Here is a tiny trained network, its code and every weight. The questions are about switching its units off for an input and a class, where a switched-off unit gives its printed mean instead of its output.

import numpy as np


def w(rows, s, z=0):
    codes = np.array(rows[::2]) - 128.0
    scale = np.full(codes.shape[1], s)
    scale[-1] = z or s
    return codes * scale


def f(y):
    return y / 2 * (1 + np.tanh(0.7978845608 * (y + 0.044715 * y**3)))


def log_softmax(a):
    a = a - a.max(-1, keepdims=True)
    return a - np.log(np.exp(a).sum(-1, keepdims=True))


def net(x, mask):
    res = np.array(x, float).reshape(1, 7) / 4 @ E
    y = f(res @ A[0][:, :-1].T + A[0][:, -1])
    res = res + np.where(mask, y, B[0][:, -1]) @ B[0][:, :-1]
    return log_softmax(res[-1] @ U[:, :-1].T + U[:, -1])


A, B = {}, {}
E = w([
[127,128,127,128,128,129,126,130,128,129,129],'x0',
[132,165,118,141,191,23,48,134,141,184,43],'x1',
[128,128,128,128,129,128,129,127,128,128,128],'x2',
[128,128,127,128,128,128,127,130,128,128,128],'x3',
[129,128,129,129,127,127,130,126,128,128,127],'x4',
[185,144,135,162,146,46,119,75,110,174,243],'x5',
[82,138,56,245,94,138,163,153,133,203,118],'x6',
],0.013)
A[0] = w([
[106,138,127,115,134,142,127,120,122,120,100,71],'neuron 0',
[101,135,108,235,114,171,141,147,139,160,85,22],'neuron 1',
[136,133,124,136,134,80,114,144,124,133,76,132],'neuron 2',
[117,109,123,123,104,101,108,119,138,129,148,108],'neuron 3',
[144,125,155,28,134,115,106,123,134,99,116,1],'neuron 4',
[121,136,125,124,92,185,149,135,138,107,169,140],'neuron 5',
[122,125,125,129,128,129,133,145,121,117,141,97],'neuron 6',
[123,119,133,124,110,228,152,128,124,115,170,133],'neuron 7',
[121,138,121,111,119,115,142,133,122,132,128,83],'neuron 8',
[125,115,115,162,105,133,126,137,114,144,111,35],'neuron 9',
[136,129,131,135,133,95,132,143,124,129,157,68],'neuron 10',
[130,133,134,65,133,137,122,141,127,98,102,92],'neuron 11',
[143,130,152,145,133,98,122,128,133,145,184,77],'neuron 12',
[122,141,129,118,125,151,125,130,114,143,115,125],'neuron 13',
[127,122,140,89,128,135,95,118,126,135,134,16],'neuron 14',
[124,124,132,131,128,122,130,129,131,125,130,76],'neuron 15',
[120,134,129,129,138,68,77,130,137,150,31,118],'neuron 16',
[104,125,123,102,113,206,131,151,135,111,3,65],'neuron 17',
[135,149,124,123,114,114,124,126,120,126,110,124],'neuron 18',
[134,132,123,129,126,96,127,124,134,136,163,97],'neuron 19',
[127,121,131,121,120,161,124,124,134,128,70,64],'neuron 20',
[137,134,125,134,120,90,114,102,124,138,190,96],'neuron 21',
[141,129,115,117,132,128,129,141,130,126,128,99],'neuron 22',
],0.029,0.0064)
B[0] = w([
[129,141,119,157,122,117,119,143,135,126,126,151],'neuron 0',
[131,150,132,66,36,130,133,67,123,123,129,225],'neuron 1',
[125,127,133,93,158,131,135,167,127,130,146,189],'neuron 2',
[126,139,141,144,146,137,146,117,114,127,123,144],'neuron 3',
[126,140,122,70,49,135,135,83,125,130,136,212],'neuron 4',
[132,130,133,86,177,123,118,167,124,125,128,207],'neuron 5',
[118,125,144,120,150,128,136,111,136,136,119,135],'neuron 6',
[124,105,120,75,188,125,133,173,134,133,129,230],'neuron 7',
[117,123,132,137,112,127,106,137,142,139,122,125],'neuron 8',
[131,115,131,104,98,126,114,94,131,115,115,157],'neuron 9',
[135,116,126,165,116,126,140,134,138,117,140,157],'neuron 10',
[130,144,136,106,88,128,127,86,122,120,124,186],'neuron 11',
[125,133,141,189,125,116,117,136,120,125,108,189],'neuron 12',
[126,149,125,140,143,137,120,136,108,116,126,140],'neuron 13',
[117,131,120,112,95,115,126,110,130,136,110,151],'neuron 14',
[129,152,148,134,134,161,84,152,140,141,119,125],'neuron 15',
[133,106,127,67,200,130,122,179,134,127,121,237],'neuron 16',
[127,131,130,252,148,123,128,127,128,140,133,252],'neuron 17',
[124,126,136,117,159,136,148,114,114,114,138,140],'neuron 18',
[134,113,128,172,126,143,135,122,128,113,139,168],'neuron 19',
[135,113,125,179,117,131,130,131,129,114,129,171],'neuron 20',
[123,140,118,196,131,133,122,119,135,140,124,200],'neuron 21',
[128,103,144,127,131,116,149,106,119,129,124,128],'neuron 22',
],0.035)
U = w([
[135,109,126,88,170,179,110,223,123,141,141,206],'0',
[137,152,129,254,98,176,107,150,113,148,137,174],'1',
[130,166,126,92,15,177,121,92,105,134,130,4],'2',
],0.0067,0.003)

Each question gives the input, the list of numbers given to net, and the class t.
The units are the neurons (one row each of A and B). Each row of codes is followed by its name. A weight is (code - 128) times the scale printed after its matrix; where a second scale follows, it is the last column's (A, B and U).
mask holds one flag per neuron, in row order. A switched-off neuron (its flag False) gives its mean, the last column of its row in B, instead of its output. The means were averaged over made-up inputs and are rounded, as every weight is.
A unit's drop is (log p(t) with every unit on - log p(t) with that unit switched off) / (log p(t) with every unit on - log p(t) with every unit switched off).
The circuit of an input: a set's keep is (log p(t) with only the set's units on - log p(t) with every unit switched off) / (log p(t) with every unit on - log p(t) with every unit switched off). Starting from the 12 units with the biggest drops (on a tie, the unit counted first), units are removed one at a time, each time the one whose removal leaves the highest keep (on an exact tie, the one counted first), for as long as the keep stays at least 0.8.
units of the circuit, in order: the units of the circuit, biggest drop first
unit that matters most: the unit with the biggest drop
top k neurons: the k neurons with the biggest drops, biggest first
drop of u: that unit's drop, to one decimal
input [-5,-1,3,7,4,-4,-4], class 1: unit that matters most => neuron 17
input [5,1,-2,3,3,8,-8], class 1: top 4 neurons => neuron 21; neuron 1; neuron 12; neuron 19
input [8,-6,6,-7,2,-3,8], class 2: top 2 neurons => neuron 1; neuron 16
input [1,7,5,7,0,-8,-6], class 1: top 3 neurons => neuron 17; neuron 7; neuron 20
input [-1,2,4,6,2,6,7], class 2: top 2 neurons => neuron 1; neuron 17
input [-1,2,2,-7,3,6,7], class 2: top 2 neurons => neuron 1; neuron 17
input [5,-6,-8,4,3,6,-7], class 2: top 2 neurons => neuron 4; neuron 17
input [-4,6,-1,3,5,2,7], class 2: top 4 neurons => neuron 1; neuron 7; neuron 5; neuron 9
input [-4,-3,-1,8,1,0,-5], class 2: top 2 neurons => neuron 4; neuron 16
input [0,1,7,2,-7,-7,-6], class 1: top 2 neurons => neuron 17; neuron 1
input [-2,0,1,6,-8,2,-2], class 1: top 3 neurons => neuron 1; neuron 16; neuron 4
input [-4,-4,-1,1,-4,6,-8], class 2: top 2 neurons => neuron 4; neuron 17
input [3,-5,8,2,-6,7,8], class 2: top 2 neurons => neuron 1; neuron 17
input [-7,-1,2,5,7,-3,8], class 2: units of the circuit, in order => neuron 1
input [4,0,-2,1,8,-2,8], class 2: drop of neuron 1 => 0.3
